Below are the code and all the weights of a small trained network. Each question names an input and a class and asks about switching units off, where a switched-off unit gives its printed mean instead of its output.

import numpy as np


def w(rows, s, z=0):
    codes = np.array(rows[::2]) - 128.0
    scale = np.full(codes.shape[1], s)
    scale[-1] = z or s
    return codes * scale


def f(y):
    return np.maximum(y, 0)


def log_softmax(a):
    a = a - a.max(-1, keepdims=True)
    return a - np.log(np.exp(a).sum(-1, keepdims=True))


def net(x, mask):
    res = np.array(x, float).reshape(1, 7) / 4 @ E
    y = f(res @ A[0][:, :-1].T + A[0][:, -1])
    res = res + np.where(mask, y, B[0][:, -1]) @ B[0][:, :-1]
    return log_softmax(res[-1] @ U[:, :-1].T + U[:, -1])


A, B = {}, {}
E = w([
[122,130,121,127,127],'x0',
[126,130,124,126,127],'x1',
[80,114,170,3,133],'x2',
[212,74,58,89,175],'x3',
[127,129,126,128,130],'x4',
[131,123,132,131,131],'x5',
[137,219,153,122,221],'x6',
],0.016)
A[0] = w([
[85,96,155,108,33,253],'n1',
[171,104,91,170,96,177],'n2',
[179,117,60,163,161,101],'n3',
[160,94,66,147,70,169],'n4',
[174,62,109,156,90,177],'n5',
[142,240,106,116,224,248],'n6',
[119,192,175,114,181,141],'n7',
[133,89,84,7,174,58],'n8',
[88,178,123,219,89,234],'n9',
[151,121,103,129,99,87],'n10',
[33,134,197,100,126,142],'n11',
],0.015,0.0049)
B[0] = w([
[216,95,72,109,53,201],'n1',
[76,111,61,125,156,182],'n2',
[173,153,80,105,191,188],'n3',
[56,134,98,108,145,185],'n4',
[54,136,58,125,138,185],'n5',
[117,112,155,131,249,251],'n6',
[72,229,127,168,141,206],'n7',
[67,35,216,184,89,219],'n8',
[111,22,219,240,94,209],'n9',
[108,140,107,153,128,146],'n10',
[74,246,84,34,91,212],'n11',
],0.011,0.025)
U = w([
[108,31,137,167,29,230],'0',
[49,168,74,100,127,170],'1',
[91,101,231,181,130,166],'2',
[193,115,91,123,198,2],'3',
[170,134,96,59,7,27],'4',
],0.013,0.0061)

Each question gives the input, the list of numbers given to net, and the class t.
The units are the neurons (one row each of A and B). Each row of codes is followed by its name. A weight is (code - 128) times the scale printed after its matrix; where a second scale follows, it is the last column's (A, B and U).
mask holds one flag per neuron, in row order. A switched-off neuron (its flag False) gives its mean, the last column of its row in B, instead of its output. The means were averaged over made-up inputs and are rounded, as every weight is.
A unit's drop is (log p(t) with every unit on - log p(t) with that unit switched off) / (log p(t) with every unit on - log p(t) with every unit switched off).
The circuit of an input: a set's keep is (log p(t) with only the set's units on - log p(t) with every unit switched off) / (log p(t) with every unit on - log p(t) with every unit switched off). Starting from all 11 units, units are removed one at a time, each time the one whose removal leaves the highest keep (on an exact tie, the one counted first), for as long as the keep stays at least 0.8.
circuit, biggest first: the units of the circuit, biggest drop first
unit that matters most: the unit with the biggest drop
top k neurons: the k neurons with the biggest drops, biggest first
drop when u is switched off: that unit's drop, to one decimal
input [6,1,-6,-2,5,5,0], class 0: unit that matters most -> n6
input [1,-3,1,6,8,-2,1], class 2: top 3 neurons -> n8, n11, n1
input [-7,-1,5,-3,-1,-7,0], class 4: top 2 neurons -> n6, n1
input [8,-5,-1,-3,6,1,0], class 0: circuit, biggest first -> n6, n7
input [-3,0,-6,1,-8,8,4], class 3: top 2 neurons -> n8, n3
input [-8,-1,8,1,-8,5,-3], class 0: top 2 neurons -> n8, n3
input [6,2,8,1,6,-7,2], class 2: top 2 neurons -> n8, n5
input [-3,5,1,-5,4,4,-2], class 4: top 2 neurons -> n8, n11
input [5,3,0,5,6,-5,3], class 3: top 2 neurons -> n9, n3
input [-1,-8,0,2,7,-2,3], class 3: top 3 neurons -> n9, n8, n11
input [6,4,-2,3,0,-4,1], class 3: top 2 neurons -> n11, n7
input [2,4,-1,7,-3,-2,4], class 3: top 2 neurons -> n3, n9
input [7,-8,1,8,-7,-2,6], class 2: top 2 neurons -> n8, n1
input [0,5,0,6,0,7,-7], class 1: top 2 neurons -> n9, n5
input [7,-2,3,6,-6,7,7], class 2: circuit, biggest first -> n8
input [-3,6,-1,3,-2,7,7], class 3: drop when n9 is switched off -> 0.2
input [0,-3,-5,0,-2,2,5], class 2: drop when n9 is switched off -> 2.6
input [-1,5,-8,3,3,-7,-8], class 1: drop when n6 is switched off -> 0.0
